Both labels of each row
[ 0.50 -2.27 -1.70 -1.41 -0.30 -0.06 -1.82  0.92  0.30  0.36 -1.93 -0.04
  1.29 -1.85  1.34 -3.65 -0.65  3.39  0.18  1.76 -3.00  0.84 -1.10 -0.62
 -3.13 -0.21 -2.82  0.73  0.18  4.69 -1.35  3.89  4.87  3.44  0.46  2.32
 -4.74 -1.70  2.08  2.42 -0.36  1.65 -6.60]	R, Z780
[ 3.10 -3.30 -2.37 -4.52 -2.07 -1.23 -3.45  1.06 -0.62 -0.94 -2.69 -2.15
 -1.75 -3.13 -0.16 -4.62  0.09 -3.57  1.41  2.90 -2.84 -2.04  0.99 -0.89
 -4.37  2.21 -2.41  1.25  2.26  2.82 -0.49  4.47  6.16  5.14 -0.76  1.97
 -0.95 -2.45 -0.17  1.85 -1.19  1.86 -6.59]	R, Z780
[-1.18  0.87 -5.55  0.38 -0.91  0.17 -2.45  0.26 -0.16  0.61 -0.25 -0.11
  1.00 -0.30 -1.32 -4.23 -0.04  2.03  1.57 -0.85 -4.22 -0.92  0.89 -1.92
 -2.27  1.69 -2.92  0.99 -0.57  1.52  1.35  5.53  3.65 -1.48  2.20  4.03
 -3.10 -0.71 -2.09  5.21 -1.69  2.35 -2.48]	B, Z595
[-0.99 -1.70 -6.46  1.35 -0.60 -0.09 -1.98 -0.51  0.06 -0.02  0.46 -0.37
  1.41 -1.92 -1.48 -4.26 -0.79  0.43  0.02 -0.21 -4.40 -2.47  1.30 -0.50
 -0.21 -0.38  0.17  1.56 -1.06 -0.12  3.49  3.00  1.12  2.62  4.69  3.98
 -3.52 -0.41  3.07  3.96 -0.22  0.86 -3.58]	B, Z588
[ 2.11 -2.22 -5.40  1.14 -0.56 -1.37 -3.66  0.64 -1.00 -1.30 -0.14 -3.01
  1.34 -0.68 -1.18 -3.31  4.16 -1.10  2.00  0.50 -4.30  0.23  3.41  0.22
 -3.68  1.43 -4.53 -0.04  2.11 -0.07  1.06  3.84  2.31 -2.53  2.95  2.32
 -4.07  2.05 -0.18  2.39 -2.95  2.30  3.38]	B, Z595
[ 2.01 -1.25  1.02 -2.33  1.34 -0.04 -1.60  0.63 -0.43  1.18 -0.09  0.10
  0.54 -0.64 -0.69 -3.02  0.28 -6.64 -0.75  0.09 -0.82 -1.40  2.05 -2.16
  0.66 -1.13 -1.14 -1.84  0.98 -2.30  0.55  0.60  0.32  3.63  1.81 -1.11
  1.34  0.04  0.85  0.75 -1.67 -0.85 -1.58]	M, Z331
[-0.39 -2.12 -3.71  0.44 -0.19  0.15 -2.33  0.30  0.08  1.25  0.97 -1.63
  1.75 -1.23 -1.15 -5.92  2.26  1.89  0.66 -0.71 -1.57 -0.61  1.91 -0.72
 -1.16 -0.25  0.31 -1.22  1.64 -2.55  2.56  1.34 -0.40 -0.46  3.84  2.49
 -2.67  1.21 -0.43  2.84 -2.93  2.51  0.26]	B, Z588
[ 1.09 -0.64 -2.76 -1.23 -0.60 -3.15 -2.94  0.88 -1.49 -0.77  1.54 -1.80
  0.80 -2.45 -0.51 -3.77  1.47 -6.03  0.29  0.85 -1.61 -0.10  3.08 -0.27
 -1.73  1.07 -3.61 -2.18  2.22 -0.67  0.61  0.61  1.03  3.69  2.40 -0.22
 -0.89  0.00 -2.37  0.98 -4.04  0.53  0.66]	R, Z331
[ 1.07 -1.41 -4.37  1.46 -2.47 -2.71  0.07  0.53  1.12  0.07 -0.59 -0.43
  0.63 -0.19 -0.81 -4.53 -1.56  1.51  3.62  0.41 -5.95  0.49 -1.18 -2.08
 -1.86  0.32 -0.50  0.60 -3.54  0.01  2.73  2.61  2.67  8.14  2.22  3.65
 -2.25 -1.70  0.70  4.13 -0.91  0.72 -4.12]	P, Z331
[ 2.40  1.99 -5.87 -2.23 -0.24 -0.87 -1.65  4.84  0.62  0.04  2.68  0.74
  0.37  0.70 -0.78  0.39  1.35 -4.42 -0.38 -1.10 -1.16  1.24  1.34 -0.12
  1.09 -2.65 -1.34 -2.43 -3.29 -1.89  1.38 -1.08 -2.33 -1.84  4.41 -1.39
  1.49  1.11  2.90 -1.16 -3.72 -0.27 -3.04]	M, Z595
[ 3.22  0.73 -1.36  0.91 -0.59 -0.77 -2.75  0.50 -0.60 -0.21  2.09 -0.77
  6.19  1.17 -0.35 -0.67  1.83 -1.82  0.58 -1.59 -2.92 -0.54  0.63 -1.18
  0.04 -2.11 -1.03  0.37 -1.77 -0.90  1.67  2.01  1.32  0.80  6.74  0.89
 -3.27  0.21  2.40 -0.28  0.81  0.82 -3.49]	M, Z595
[ 1.41 -2.21 -1.21 -0.95 -2.22 -0.11 -0.60  0.63  0.16  0.55 -1.48 -1.40
  0.69 -2.19 -1.04 -3.66 -1.11 -1.19  0.53  1.14 -1.16 -1.53  0.91  0.29
 -2.46  1.73 -0.95 -0.71  0.91  1.78 -0.18  0.58  1.20  7.00  0.23  1.37
 -0.60 -1.50 -0.38  3.59 -1.69  1.27 -2.09]	B, Z331
[ 1.47 -0.59  0.69  0.67 -0.94 -2.32 -6.05  1.96  0.12 -1.47  0.44 -1.79
  0.19  0.02 -1.30 -0.84  2.34 -4.08  0.53  1.27 -1.80 -0.87  2.98 -1.74
 -1.49  1.26 -3.46 -0.98  2.03 -0.09 -0.52  1.18  4.29  2.23  3.45 -1.13
 -0.18  0.85 -1.40 -0.45 -2.04  0.42 -3.63]	M, Z595
[ 2.75  0.09 -7.25  0.75  1.98 -0.96 -2.18  1.97 -1.01  0.84 -0.11 -0.61
  0.81 -0.02 -0.84 -3.57  1.93 -0.29  1.30  0.56 -5.11 -1.05  0.92 -0.42
 -3.86  0.09 -3.44  1.30 -3.18  1.95  0.61  5.43  4.83 -2.30  4.24  3.13
 -5.15 -0.23  3.12  2.11 -1.65  2.26 -4.89]	R, Z595
[ 3.23 -1.27 -5.73  2.35 -0.05 -0.06 -2.56  1.12 -1.33  0.73  0.96  0.44
  3.39 -0.45  1.88 -1.84  3.00 -1.13  1.26 -0.21 -3.74  0.53  0.33  1.92
 -2.74  0.50 -4.69 -1.04 -1.13  1.96  0.66  3.81  1.24 -0.02  4.01  1.32
 -4.83  0.17  1.37  0.85 -2.73  1.73 -2.45]	B, Z595
[ 3.92 -3.93 -4.82 -1.20  0.22 -0.88 -2.92  0.61  0.21  1.16 -1.48 -0.82
  1.43 -2.10 -0.63 -4.86  1.63 -1.65 -0.08  0.02 -5.35 -2.97  0.35  0.03
 -3.91  0.04 -2.33  0.59  0.75  1.35  0.54  3.75  2.88  1.35  4.70  3.63
 -6.05 -1.67  1.21  3.95 -2.56  2.75 -3.06]	R, Z780
[ 2.83 -1.61 -4.14  1.91 -0.37 -0.69 -0.46  1.10  0.21 -0.24  1.27 -1.52
  0.27 -0.57 -0.76 -1.63  2.61 -0.27  0.48 -0.39 -2.63  0.44  0.25 -0.37
 -2.11 -0.36 -0.71 -1.02  0.24  1.84  1.90  1.57  2.11  2.19  2.05  1.76
 -2.68  2.64  1.43  0.36 -2.85  0.86 -2.60]	P, Z780
[ 2.35 -0.25 -3.66  0.91 -0.06 -0.60 -2.38 -2.08 -0.75 -0.54  1.41 -1.43
  0.44  0.89 -0.75 -4.68  2.58 -1.65 -0.72 -3.14 -1.98 -0.07  1.62  0.39
 -1.55 -1.79 -2.60 -0.92 -4.05 -0.01  1.55 -0.40 -0.23 -0.26  5.14 -0.86
 -1.73  0.48  1.56  1.63 -2.03  1.21  0.35]	B, Z595
[ 0.33  1.56 -3.78 -0.42 -0.24  0.07 -3.14  1.11  0.07  1.10  0.29  1.52
  1.22 -0.36 -1.89 -2.10 -0.26 -3.68  0.52  0.14 -2.01 -1.23  2.33  0.32
 -2.75 -1.52 -5.28 -1.92  0.75  1.94 -0.39  3.88  3.43  0.71 -2.16  0.37
 -3.54 -1.75 -1.16  2.73 -2.16  0.43 -3.57]	R, Z595
[ 0.14  1.31 -1.57  0.78  0.77 -0.21 -1.03  0.49 -1.19  0.33  2.36 -0.04
  1.04  1.79 -0.87 -0.87  0.45 -0.14  0.85  0.32 -0.69  1.08  0.13 -1.44
 -0.68 -2.37 -3.05 -1.23 -2.67  2.06 -1.13  1.98  1.09 -0.90  5.12  4.26
 -2.85 -1.42  0.99  2.25 -1.49  1.37 -2.18]	B, Z595
[ 6.39  4.92  0.23  0.14  0.18 -1.43 -1.19  2.55 -0.44  0.66  0.98 -0.37
 -0.74  0.07 -0.73  2.64  0.28 -0.61 -0.66  0.63 -0.48 -0.78  1.98  1.12
 -1.50  1.90 -2.93 -0.82 -0.78  0.41 -1.10  0.96  3.58  0.29 -1.87 -1.79
  1.72  0.31 -1.51 -2.06 -1.84 -0.07 -3.06]	M, Z595
[ 2.88 -2.13 -1.08 -0.33 -1.48 -1.51 -1.70 -0.20  0.03  1.16  0.02  0.19
 -0.49  0.33  0.58 -3.98  0.20 -1.59  2.23 -1.56 -2.76 -1.59  0.40 -1.33
 -4.81  0.53 -0.44 -0.37 -1.49 -1.18  2.00  1.00  1.30  6.65  4.61  2.79
  1.19 -2.02  1.77  0.64 -1.48 -1.53 -1.79]	M, Z331
[ 0.94 -2.37 -2.75  1.52 -1.65  0.53 -0.35  0.40  0.52  1.11  0.72 -0.33
  0.57 -0.92 -2.01 -2.44  0.75 -1.16  0.03  0.51 -1.31  0.40 -0.84 -0.94
 -0.84 -0.71 -0.59 -0.99 -0.87  2.14  0.83  0.51  0.45  4.90  3.59  1.14
 -1.25 -1.58  1.63  3.55 -0.36  1.64 -1.82]	P, Z331
